Below are the code and all the weights of a small trained network. Each question names an input and a class and asks about switching units off, where a switched-off unit gives its printed mean instead of its output.

import numpy as np


def w(rows, s, z=0):
    codes = np.array(rows[::2]) - 128.0
    scale = np.full(codes.shape[1], s)
    scale[-1] = z or s
    return codes * scale


def norm(h):
    return h / np.sqrt((h * h).mean(-1, keepdims=True) + 1e-5)


def f(y):
    return y / 2 * (1 + np.tanh(0.7978845608 * (y + 0.044715 * y**3)))


def log_softmax(a):
    a = a - a.max(-1, keepdims=True)
    return a - np.log(np.exp(a).sum(-1, keepdims=True))


def net(x, mask):
    res = np.array(x, float).reshape(1, 6) / 4 @ E
    u = 0
    for l in range(2):
        y = f(norm(res) @ A[l][:, :-1].T + A[l][:, -1])
        res = res + np.where(mask[u : u + 16], y, B[l][:, -1]) @ B[l][:, :-1]
        u += 16
    return log_softmax(norm(res)[-1] @ U[:, :-1].T + U[:, -1])


A, B = {}, {}
E = w([
[131,130,131,127],'x0',
[134,1,111,108],'x1',
[51,124,158,108],'x2',
[129,129,126,128],'x3',
[99,111,122,213],'x4',
[172,111,217,125],'x5',
],0.009)
A[0] = w([
[3,111,159,153,7],'L0N1',
[125,112,177,175,129],'L0N2',
[159,128,55,132,58],'L0N3',
[87,114,134,239,199],'L0N4',
[53,129,143,75,38],'L0N5',
[64,126,63,115,28],'L0N6',
[75,104,225,98,120],'L0N7',
[80,152,60,127,79],'L0N8',
[115,55,96,131,61],'L0N9',
[62,116,143,100,26],'L0N10',
[125,64,120,110,3],'L0N11',
[218,118,104,147,157],'L0N12',
[153,129,98,132,55],'L0N13',
[138,150,126,20,90],'L0N14',
[93,153,48,111,35],'L0N15',
[100,80,76,105,42],'L0N16',
],0.014,0.0039)
B[0] = w([
[130,81,78,191,196],'L0N1',
[206,154,142,78,171],'L0N2',
[137,110,149,175,162],'L0N3',
[189,138,67,37,253],'L0N4',
[107,68,73,189,163],'L0N5',
[248,138,186,152,165],'L0N6',
[172,117,149,185,225],'L0N7',
[175,140,207,85,177],'L0N8',
[92,133,158,75,194],'L0N9',
[125,143,108,188,143],'L0N10',
[46,147,122,116,162],'L0N11',
[78,78,136,204,226],'L0N12',
[127,97,109,151,124],'L0N13',
[212,109,30,124,216],'L0N14',
[214,118,226,177,170],'L0N15',
[108,142,188,117,168],'L0N16',
],0.011,0.0055)
A[1] = w([
[97,214,126,130,65],'L1N1',
[76,40,135,95,175],'L1N2',
[184,127,73,164,109],'L1N3',
[169,92,141,199,131],'L1N4',
[163,139,123,50,42],'L1N5',
[142,77,208,98,253],'L1N6',
[203,115,159,69,95],'L1N7',
[168,114,6,66,25],'L1N8',
[114,226,98,144,149],'L1N9',
[112,124,108,101,146],'L1N10',
[100,217,144,133,188],'L1N11',
[164,170,96,156,50],'L1N12',
[120,97,78,228,25],'L1N13',
[147,155,110,177,175],'L1N14',
[65,124,163,153,219],'L1N15',
[160,187,179,144,98],'L1N16',
],0.013,0.0041)
B[1] = w([
[132,118,127,41,136],'L1N1',
[38,160,95,72,224],'L1N2',
[61,112,92,164,234],'L1N3',
[77,178,197,214,241],'L1N4',
[78,103,75,250,154],'L1N5',
[145,207,135,68,254],'L1N6',
[136,190,141,178,233],'L1N7',
[212,208,65,191,215],'L1N8',
[43,60,141,50,167],'L1N9',
[122,200,142,138,129],'L1N10',
[61,76,130,3,153],'L1N11',
[110,68,93,115,165],'L1N12',
[24,131,131,203,175],'L1N13',
[37,126,141,95,186],'L1N14',
[194,225,61,92,141],'L1N15',
[101,112,176,113,174],'L1N16',
],0.0076,0.0068)
U = w([
[124,161,144,145,248],'0',
[100,137,137,42,132],'1',
[185,178,251,159,82],'2',
[127,165,139,157,201],'3',
[199,138,58,153,102],'4',
[59,87,153,207,96],'5',
[165,47,144,130,22],'6',
],0.015,0.012)

Each question gives the input, the list of numbers given to net, and the class t.
The units are the neurons (one row each of A and B). Each row of codes is followed by its name. A weight is (code - 128) times the scale printed after its matrix; where a second scale follows, it is the last column's (A, B and U).
mask holds one flag per neuron, layer by layer. A switched-off neuron (its flag False) gives its mean, the last column of its row in B, instead of its output. The means were averaged over made-up inputs and are rounded, as every weight is.
A unit's drop is (log p(t) with every unit on - log p(t) with that unit switched off) / (log p(t) with every unit on - log p(t) with every unit switched off).
The circuit of an input: a set's keep is (log p(t) with only the set's units on - log p(t) with every unit switched off) / (log p(t) with every unit on - log p(t) with every unit switched off). Starting from the 12 units with the biggest drops (on a tie, the unit counted first), units are removed one at a time, each time the one whose removal leaves the highest keep (on an exact tie, the one counted first), for as long as the keep stays at least 0.8.
units of the circuit, in order: the units of the circuit, biggest drop first
unit that matters most: the unit with the biggest drop
top k neurons: the k neurons with the biggest drops, biggest first
k most important neurons of layer l: the k neurons of layer l with the biggest drops, biggest first
input [4,-7,1,0,-7,0], class 1: units of the circuit, in order -> (L1N11)
input [5,5,7,4,-5,7], class 2: units of the circuit, in order -> (L0N7; L1N6)
input [5,1,-7,-4,4,2], class 5: top 2 neurons -> (L0N12; L0N14)
input [3,8,-6,6,2,6], class 1: 2 most important neurons of layer 1 -> (L1N2; L1N6)
input [4,6,-2,0,7,2], class 4: top 2 neurons -> (L0N4; L1N8)
input [2,5,0,-1,6,-4], class 4: 2 most important neurons of layer 0 -> (L0N4; L0N12)
input [1,7,6,-1,5,1], class 1: top 2 neurons -> (L0N9; L0N14)
input [2,8,0,1,-5,-6], class 1: units of the circuit, in order -> (L0N16; L0N9)
input [3,3,-7,-6,-5,-8], class 2: top 2 neurons -> (L0N15; L0N8)
input [-7,-6,-8,1,-4,1], class 5: 2 most important neurons of layer 0 -> (L0N12; L0N4)
input [7,-5,-8,-3,6,-6], class 5: 2 most important neurons of layer 0 -> (L0N14; L0N3)
input [-6,-6,-1,6,-7,-4], class 4: 2 most important neurons of layer 0 -> (L0N14; L0N16)
input [1,-4,-8,5,7,2], class 5: top 4 neurons -> (L0N12; L0N14; L1N3; L1N6)
input [0,7,2,1,-4,4], class 1: unit that matters most -> L0N4
input [-1,6,-3,-7,8,-5], class 4: 2 most important neurons of layer 0 -> (L0N4; L0N6)
input [0,6,-6,5,-6,-2], class 1: top 2 neurons -> (L1N2; L0N12)
input [-4,0,-8,-5,-5,5], class 5: 2 most important neurons of layer 0 -> (L0N12; L0N4)
input [-6,-2,6,-3,8,3], class 4: 3 most important neurons of layer 0 -> (L0N4; L0N2; L0N12)
input [6,5,-2,1,-2,-7], class 2: top 2 neurons -> (L0N6; L0N15)
input [7,3,0,-3,8,-4], class 4: units of the circuit, in order -> (L0N4)
